Here is a tiny trained network, its code and every weight. The questions are about switching its units off for an input and a class, where a switched-off unit gives its printed mean instead of its output.

import numpy as np


def w(rows, s, z=0):
    codes = np.array(rows[::2]) - 128.0
    scale = np.full(codes.shape[1], s)
    scale[-1] = z or s
    return codes * scale


def f(y):
    return np.maximum(y, 0)


def log_softmax(a):
    a = a - a.max(-1, keepdims=True)
    return a - np.log(np.exp(a).sum(-1, keepdims=True))


def net(x, mask):
    res = np.array(x, float).reshape(1, 5) / 4 @ E
    y = f(res @ A[0][:, :-1].T + A[0][:, -1])
    res = res + np.where(mask, y, B[0][:, -1]) @ B[0][:, :-1]
    return log_softmax(res[-1] @ U[:, :-1].T + U[:, -1])


A, B = {}, {}
E = w([
[193,96,254,74,132,128,117,182,99,77],'x0',
[79,192,147,229,225,239,171,203,51,166],'x1',
[138,135,122,149,131,134,138,121,138,139],'x2',
[163,97,59,113,149,217,232,80,102,33],'x3',
[36,88,116,100,170,148,45,140,165,61],'x4',
],0.0074)
A[0] = w([
[115,180,164,159,109,81,65,182,167,189,22],'neuron 0',
[168,128,80,129,132,164,216,71,107,75,71],'neuron 1',
[167,86,133,77,62,90,129,73,174,131,34],'neuron 2',
[139,140,179,162,158,193,136,254,67,165,48],'neuron 3',
[70,205,31,181,107,152,142,109,140,166,75],'neuron 4',
[100,152,138,147,183,208,137,142,66,159,2],'neuron 5',
[192,165,128,147,92,94,98,107,53,231,114],'neuron 6',
],0.0088,0.0078)
B[0] = w([
[154,128,59,76,78,239,19,125,32,82,217],'neuron 0',
[62,88,113,58,113,237,25,122,168,117,247],'neuron 1',
[136,188,84,160,165,114,167,62,84,2,225],'neuron 2',
[142,125,103,97,89,51,115,65,147,71,249],'neuron 3',
[145,161,97,87,52,81,168,132,178,77,255],'neuron 4',
[166,171,93,97,134,55,95,62,96,108,202],'neuron 5',
[42,114,233,57,164,201,102,120,160,96,240],'neuron 6',
],0.009,0.006)
U = w([
[144,167,104,137,139,55,111,59,95,108,9],'0',
[103,108,119,114,138,215,47,149,104,139,10],'1',
[129,129,133,116,105,93,132,166,164,134,230],'2',
[75,130,166,140,162,134,119,132,158,143,228],'3',
[137,135,127,136,139,115,121,140,130,152,245],'4',
[122,87,135,202,130,113,152,168,114,199,133],'5',
[161,100,120,181,187,93,179,178,115,252,72],'6',
],0.011)

Each question gives the input, the list of numbers given to net, and the class t.
The units are the neurons (one row each of A and B). Each row of codes is followed by its name. A weight is (code - 128) times the scale printed after its matrix; where a second scale follows, it is the last column's (A, B and U).
mask holds one flag per neuron, in row order. A switched-off neuron (its flag False) gives its mean, the last column of its row in B, instead of its output. The means were averaged over made-up inputs and are rounded, as every weight is.
A unit's drop is (log p(t) with every unit on - log p(t) with that unit switched off) / (log p(t) with every unit on - log p(t) with every unit switched off).
The circuit of an input: a set's keep is (log p(t) with only the set's units on - log p(t) with every unit switched off) / (log p(t) with every unit on - log p(t) with every unit switched off). Starting from all 7 units, units are removed one at a time, each time the one whose removal leaves the highest keep (on an exact tie, the one counted first), for as long as the keep stays at least 0.8.
units of the circuit, in order: the units of the circuit, biggest drop first
unit that matters most: the unit with the biggest drop
top k neurons: the k neurons with the biggest drops, biggest first
drop when u is switched off: that unit's drop, to one decimal
input [1,-2,6,-3,-6], class 3: unit that matters most -> neuron 6
input [4,-7,-3,-5,0], class 0: top 2 neurons -> neuron 2; neuron 1
input [7,-5,0,1,-8], class 3: units of the circuit, in order -> neuron 6; neuron 4
input [-5,3,-3,-2,4], class 2: top 2 neurons -> neuron 4; neuron 6
input [-8,6,-8,-4,-2], class 2: top 3 neurons -> neuron 4; neuron 2; neuron 6
input [-5,-6,-3,8,2], class 1: top 2 neurons -> neuron 1; neuron 3
input [-4,-4,6,-6,3], class 1: top 2 neurons -> neuron 0; neuron 3
input [0,7,-4,1,4], class 0: units of the circuit, in order -> neuron 5; neuron 3
input [7,-5,1,-7,6], class 1: top 3 neurons -> neuron 0; neuron 4; neuron 3
input [-8,6,5,-2,7], class 2: top 2 neurons -> neuron 4; neuron 2
input [0,-6,-2,-3,-8], class 3: top 2 neurons -> neuron 6; neuron 3
input [2,7,4,-3,-1], class 0: top 3 neurons -> neuron 3; neuron 5; neuron 1
input [-1,8,-7,-5,5], class 0: units of the circuit, in order -> neuron 3; neuron 5
input [-5,-4,8,-8,0], class 1: units of the circuit, in order -> neuron 0
input [-6,8,-5,0,-7], class 0: top 3 neurons -> neuron 5; neuron 3; neuron 4
input [4,-4,-2,6,-8], class 3: top 2 neurons -> neuron 0; neuron 1
input [-7,4,8,8,-4], class 1: top 3 neurons -> neuron 1; neuron 3; neuron 2
input [-7,5,-2,6,3], class 2: top 4 neurons -> neuron 4; neuron 0; neuron 6; neuron 2
input [-8,-2,-8,8,-8], class 1: drop when neuron 2 is switched off -> 0.0
input [-8,6,-7,-2,-8], class 2: drop when neuron 2 is switched off -> 0.3
input [-6,0,-6,0,3], class 2: drop when neuron 1 is switched off -> 0.1
input [-6,-8,-1,-1,8], class 0: units of the circuit, in order -> neuron 2
